Each row has a name. Each question is about the rows just above it. Places in a row count from 1.

J: [151, 133, 123, 161, 154, 122, 62, 109, 116, 168, 170, 148, 134]
Q: [128, 99, 134, 194, 116, 123, 165, 140, 101, 145, 101, 129, 140]
K: [132, 114, 143, 87, 156, 131, 113, 128, 107, 158, 125, 132, 122]
Z: [144, 113, 138, 115, 220, 121, 106, 115, 136, 106, 94, 123, 125]
C: [105, 117, 137, 144, 242, 127, 134, 136, 149, 103, 165, 108, 100]
B: [117, 128, 149, 91, 104, 129, 100, 141, 156, 164, 106, 133, 116]
V: [136, 138, 100, 146, 165, 128, 122, 129, 133, 124, 84, 123, 125]
Which entry of V is missing from [128, 123, 136, 146, 100, 138, 165, 124, 129, 133, 125, 84]? => [122]
The one value in J and K: => [122]

U: [125, 237, 98, 21, 177, 98, 83, 193, 103, 134, 166, 150, 170, 124, 175, 141, 129, 87, 123, 73, 147, 76, 107, 81, 82, 111, 209, 113, 140, 123, 181, 97, 102, 176, 97, 142, 154, 84, 110, 158, 96, 144, 206, 80, 172, 199, 93, 167, 151, 180, 72, 54, 163, 75, 48, 125, 129, 131, 205, 182]
L: [145, 118, 127, 175, 153, 130, 164, 111, 100, 110, 112, 111, 138, 112, 151, 160, 114, 93, 104, 141, 172, 157, 150, 121, 174, 145, 165, 143, 121, 115, 154, 126, 107, 77, 144, 107, 123, 116, 115, 57, 140, 141, 104, 126, 88, 134, 108, 139, 98, 150, 138, 115, 134, 112, 121, 106, 186, 133, 92, 139]
M: [143, 102, 125, 134, 130, 125, 144, 103, 143, 114, 131, 123, 149, 149, 140, 161, 119, 103, 96, 147, 162, 146, 151, 118, 147, 165, 175, 134, 132, 136, 168, 108, 90, 87, 142, 90, 147, 115, 102, 79, 113, 164, 105, 152, 76, 119, 121, 179, 108, 138, 128, 96, 129, 109, 115, 151, 160, 133, 98, 151]
E: [105, 131, 146, 145, 120, 119, 108, 185, 165, 152, 148, 141, 79, 116, 120, 125, 112, 137, 130, 178, 139, 154, 138, 131, 120, 91, 79, 115, 181, 152, 126, 126, 92, 100, 156, 144, 144, 109, 160, 123, 164, 149, 132, 129, 125, 133, 151, 99, 103, 145, 117, 112, 94, 235, 121, 160, 201, 87, 102, 178]
Y: [132, 127, 90, 161, 149, 140, 163, 126, 99, 128, 111, 143, 141, 111, 167, 130, 128, 100, 101, 131, 159, 113, 145, 112, 138, 121, 157, 125, 124, 101, 168, 134, 141, 99, 136, 94, 130, 112, 126, 109, 128, 150, 83, 117, 103, 150, 113, 151, 121, 145, 130, 111, 138, 118, 141, 111, 182, 128, 116, 106]
D: [148, 104, 107, 83, 136, 105, 98, 101, 179, 149, 150, 153, 146, 192, 142, 190, 85, 130, 95, 146, 161, 165, 159, 80, 122, 178, 175, 135, 110, 170, 190, 122, 39, 104, 96, 75, 156, 123, 95, 112, 64, 180, 138, 182, 65, 100, 154, 219, 68, 111, 119, 68, 151, 79, 71, 180, 145, 115, 130, 177]
N: [123, 165, 97, 91, 150, 115, 117, 151, 116, 140, 135, 149, 138, 119, 152, 119, 132, 98, 109, 120, 123, 88, 111, 102, 101, 103, 163, 99, 134, 102, 171, 124, 147, 139, 110, 120, 134, 115, 126, 156, 110, 143, 125, 109, 148, 166, 117, 148, 130, 154, 109, 91, 139, 137, 114, 128, 128, 115, 159, 118]
P: [65, 152, 89, 77, 92, 152, 158, 152, 149, 138, 170, 179, 162, 121, 143, 113, 104, 147, 114, 111, 121, 70, 163, 86, 95, 131, 169, 98, 148, 118, 193, 107, 120, 146, 136, 76, 191, 83, 108, 168, 95, 159, 88, 118, 110, 137, 109, 185, 172, 128, 93, 90, 139, 105, 99, 186, 157, 135, 110, 104]
W: [132, 122, 131, 134, 147, 125, 115, 136, 109, 147, 124, 151, 119, 115, 132, 148, 124, 118, 121, 142, 130, 124, 122, 114, 133, 120, 126, 116, 119, 122, 131, 134, 130, 100, 118, 123, 126, 139, 126, 115, 145, 125, 125, 131, 138, 143, 117, 107, 100, 135, 120, 121, 113, 173, 144, 128, 132, 120, 131, 123]
F: [138, 135, 81, 142, 142, 119, 144, 132, 127, 127, 147, 146, 136, 75, 149, 122, 129, 103, 105, 127, 138, 108, 135, 131, 119, 122, 143, 115, 152, 85, 159, 136, 157, 128, 139, 111, 124, 108, 136, 103, 131, 149, 83, 107, 116, 161, 104, 145, 142, 136, 131, 119, 150, 121, 93, 100, 159, 130, 130, 110]
Whose row is [143, 102, 125, 134, 130, 125, 144, 103, 143, 114, 131, 123, 149, 149, 140, 161, 119, 103, 96, 147, 162, 146, 151, 118, 147, 165, 175, 134, 132, 136, 168, 108, 90, 87, 142, 90, 147, 115, 102, 79, 113, 164, 105, 152, 76, 119, 121, 179, 108, 138, 128, 96, 129, 109, 115, 151, 160, 133, 98, 151]? => M
U without one entry, shuffled: [175, 158, 182, 75, 125, 123, 147, 150, 170, 206, 80, 172, 72, 209, 193, 167, 125, 96, 107, 237, 98, 76, 21, 163, 141, 73, 111, 97, 151, 83, 103, 113, 84, 110, 134, 144, 98, 131, 102, 48, 129, 181, 199, 154, 81, 142, 205, 176, 166, 97, 129, 82, 177, 123, 54, 93, 180, 124, 87]. Gone: => [140]
Changed E: [105, 131, 146, 144, 120, 119, 108, 185, 165, 152, 148, 141, 79, 116, 120, 125, 112, 137, 130, 178, 139, 154, 138, 131, 120, 91, 79, 115, 181, 152, 126, 126, 92, 100, 156, 144, 144, 109, 160, 123, 164, 149, 132, 129, 125, 133, 151, 99, 103, 145, 117, 112, 94, 235, 121, 160, 201, 87, 102, 178]. Place and old value: => 4, [145]

Lal: [163, 144, 197, 109, 111, 152, 179, 173]
miga: [93, 142, 204, 141, 168, 52, 201, 183]
dibe: [87, 197, 171, 91, 103, 57, 182, 134]
laf: [163, 144, 197, 109, 167, 152, 115, 53]
Lifim: [163, 144, 197, 109, 111, 152, 115, 53]
rugef: [86, 70, 69, 166, 127, 54, 204, 193]
felun: [51, 209, 79, 181, 100, 186, 85, 122]
Veliv: [105, 84, 116, 103, 50, 131, 140, 143]
vop: [170, 197, 171, 91, 103, 142, 182, 134]
Which entry of rugef is missing from [166, 127, 54, 193, 86, 70, 204]? => [69]
Shuffled vop with one entry gone: [182, 103, 134, 197, 91, 142, 170], missing => [171]
Shuffled Lifim with one entry gone: [144, 53, 197, 163, 115, 152, 111], missing => [109]
tags:
[171] -> Z410
[204] -> Z703
[69] -> Z265
The tag of rugef, keyed by place 3: => Z265

R: [112, 107, 132, 140, 145, 121, 99, 104, 112, 61, 74, 101, 68, 97, 90, 88, 128, 86, 72, 158, 120, 82, 111, 128, 99, 92, 126, 143, 134, 114, 131, 124, 116, 116, 98, 121, 89, 90, 118, 176, 82, 135, 176, 172, 103, 137, 140, 82, 146, 72, 130, 128, 140, 128, 89, 105]
A: [112, 107, 132, 140, 145, 121, 99, 104, 112, 61, 136, 101, 68, 97, 90, 155, 129, 166, 72, 158, 120, 82, 111, 128, 99, 92, 126, 143, 134, 114, 131, 124, 116, 116, 98, 121, 89, 90, 118, 176, 82, 152, 176, 74, 103, 137, 140, 82, 114, 72, 130, 128, 140, 128, 89, 105]
S: [92, 102, 116, 171, 139, 114, 144, 115, 96, 131, 97, 133, 114, 120, 115, 115, 154, 95, 128, 138, 163, 93, 104, 136, 107, 81, 135, 128, 103, 132, 125, 117, 123, 107, 129, 134, 127, 123, 126, 146, 96, 152, 153, 144, 96, 133, 133, 122, 161, 57, 109, 136, 166, 150, 119, 107]
H: [92, 102, 116, 127, 139, 114, 144, 115, 140, 131, 97, 133, 114, 120, 115, 115, 154, 95, 128, 138, 163, 93, 104, 136, 107, 81, 135, 139, 103, 132, 125, 117, 123, 107, 129, 134, 127, 123, 126, 146, 96, 152, 153, 144, 96, 133, 133, 122, 161, 136, 117, 113, 115, 137, 69, 151]
Whose row is [112, 107, 132, 140, 145, 121, 99, 104, 112, 61, 74, 101, 68, 97, 90, 88, 128, 86, 72, 158, 120, 82, 111, 128, 99, 92, 126, 143, 134, 114, 131, 124, 116, 116, 98, 121, 89, 90, 118, 176, 82, 135, 176, 172, 103, 137, 140, 82, 146, 72, 130, 128, 140, 128, 89, 105]? => R
Table of tags by key:
[140] -> Z225
[112] -> Z754
[127] -> Z825
The tag of A, keyed by place 4: => Z225
One entry of A was changed: [112, 107, 132, 140, 145, 121, 99, 104, 112, 61, 136, 101, 68, 97, 90, 155, 129, 166, 72, 158, 120, 82, 111, 128, 99, 92, 126, 143, 134, 114, 131, 124, 116, 116, 98, 121, 89, 90, 118, 176, 82, 152, 176, 74, 103, 137, 140, 82, 114, 72, 130, 128, 139, 128, 89, 105]. Where, and from what? => 53, [140]
One entry of R was changed: [112, 107, 132, 140, 145, 121, 99, 104, 112, 61, 74, 101, 68, 97, 90, 88, 128, 86, 72, 158, 120, 82, 111, 128, 99, 92, 126, 143, 134, 114, 131, 124, 116, 116, 98, 121, 89, 90, 118, 176, 82, 135, 176, 172, 103, 137, 140, 82, 146, 72, 130, 129, 140, 128, 89, 105]. Where, and from what? => 52, [128]
Whose row is [112, 107, 132, 140, 145, 121, 99, 104, 112, 61, 136, 101, 68, 97, 90, 155, 129, 166, 72, 158, 120, 82, 111, 128, 99, 92, 126, 143, 134, 114, 131, 124, 116, 116, 98, 121, 89, 90, 118, 176, 82, 152, 176, 74, 103, 137, 140, 82, 114, 72, 130, 128, 140, 128, 89, 105]? => A
Changed H: [92, 102, 116, 127, 139, 114, 144, 115, 140, 131, 97, 133, 114, 120, 115, 115, 154, 95, 128, 138, 163, 93, 104, 136, 107, 81, 135, 139, 103, 132, 125, 117, 123, 107, 129, 134, 127, 123, 126, 146, 96, 152, 153, 144, 96, 133, 133, 122, 161, 136, 117, 112, 115, 137, 69, 151]. Place and old value: => 52, [113]

tazen: [151, 113, 95, 172, 150, 116, 137, 98, 144, 94, 113, 78, 91, 112, 114, 149, 157, 224, 151, 69, 173, 172, 118, 108, 84, 139, 177, 112, 135, 62, 119, 153, 100, 139, 162, 81, 166, 150, 125, 111, 132, 125, 198, 208, 87, 166, 182, 163, 128, 186, 105, 103, 130, 115, 112, 115, 140, 160, 139, 133, 139, 125]
foza: [142, 121, 113, 179, 162, 114, 143, 110, 142, 94, 106, 92, 103, 84, 130, 145, 168, 222, 156, 85, 180, 172, 99, 122, 80, 142, 157, 108, 120, 73, 124, 155, 114, 144, 132, 79, 148, 165, 104, 123, 127, 121, 202, 213, 96, 160, 185, 164, 141, 165, 90, 95, 119, 124, 106, 126, 135, 155, 141, 129, 134, 115]
zelob: [157, 151, 75, 128, 132, 77, 91, 122, 141, 159, 143, 80, 128, 111, 149, 153, 146, 185, 176, 54, 164, 194, 129, 149, 88, 119, 114, 127, 163, 158, 73, 94, 83, 58, 147, 117, 115, 177, 107, 139, 169, 114, 170, 175, 117, 187, 157, 91, 138, 161, 101, 122, 188, 113, 85, 122, 129, 156, 125, 75, 132, 56]
Poda: [140, 120, 103, 171, 142, 122, 127, 148, 127, 41, 120, 45, 132, 116, 123, 148, 158, 198, 136, 86, 205, 165, 76, 150, 102, 155, 149, 126, 162, 90, 104, 133, 144, 65, 113, 111, 164, 136, 119, 115, 93, 160, 170, 133, 151, 171, 154, 109, 129, 158, 59, 119, 129, 79, 155, 175, 183, 153, 148, 133, 122, 105]
key -> tag
[113] -> Z744
[133] -> Z353
[169] -> Z509
[132] -> Z572
[119] -> Z797
[93] -> Z7
[127] -> Z974
[126] -> Z129
Look up the entry of tazen at place 41 in the table: => Z572
One entry of Poda was changed: [140, 120, 103, 171, 142, 122, 127, 148, 127, 41, 120, 45, 132, 116, 123, 149, 158, 198, 136, 86, 205, 165, 76, 150, 102, 155, 149, 126, 162, 90, 104, 133, 144, 65, 113, 111, 164, 136, 119, 115, 93, 160, 170, 133, 151, 171, 154, 109, 129, 158, 59, 119, 129, 79, 155, 175, 183, 153, 148, 133, 122, 105]. Where, and from what? => 16, [148]

T: [167, 141, 180, 219, 13]
G: [117, 186, 42, 232, 156]
X: [125, 86, 131, 64, 136]
Changed X: [125, 86, 130, 64, 136]. Place and old value: => 3, [131]
G without one entry, shuffled: [186, 232, 117, 42]. Gone: => [156]
Table of tags by key:
[232] -> Z297
[131] -> Z364
[42] -> Z752
Look up the entry of G at place 3 in the table: => Z752

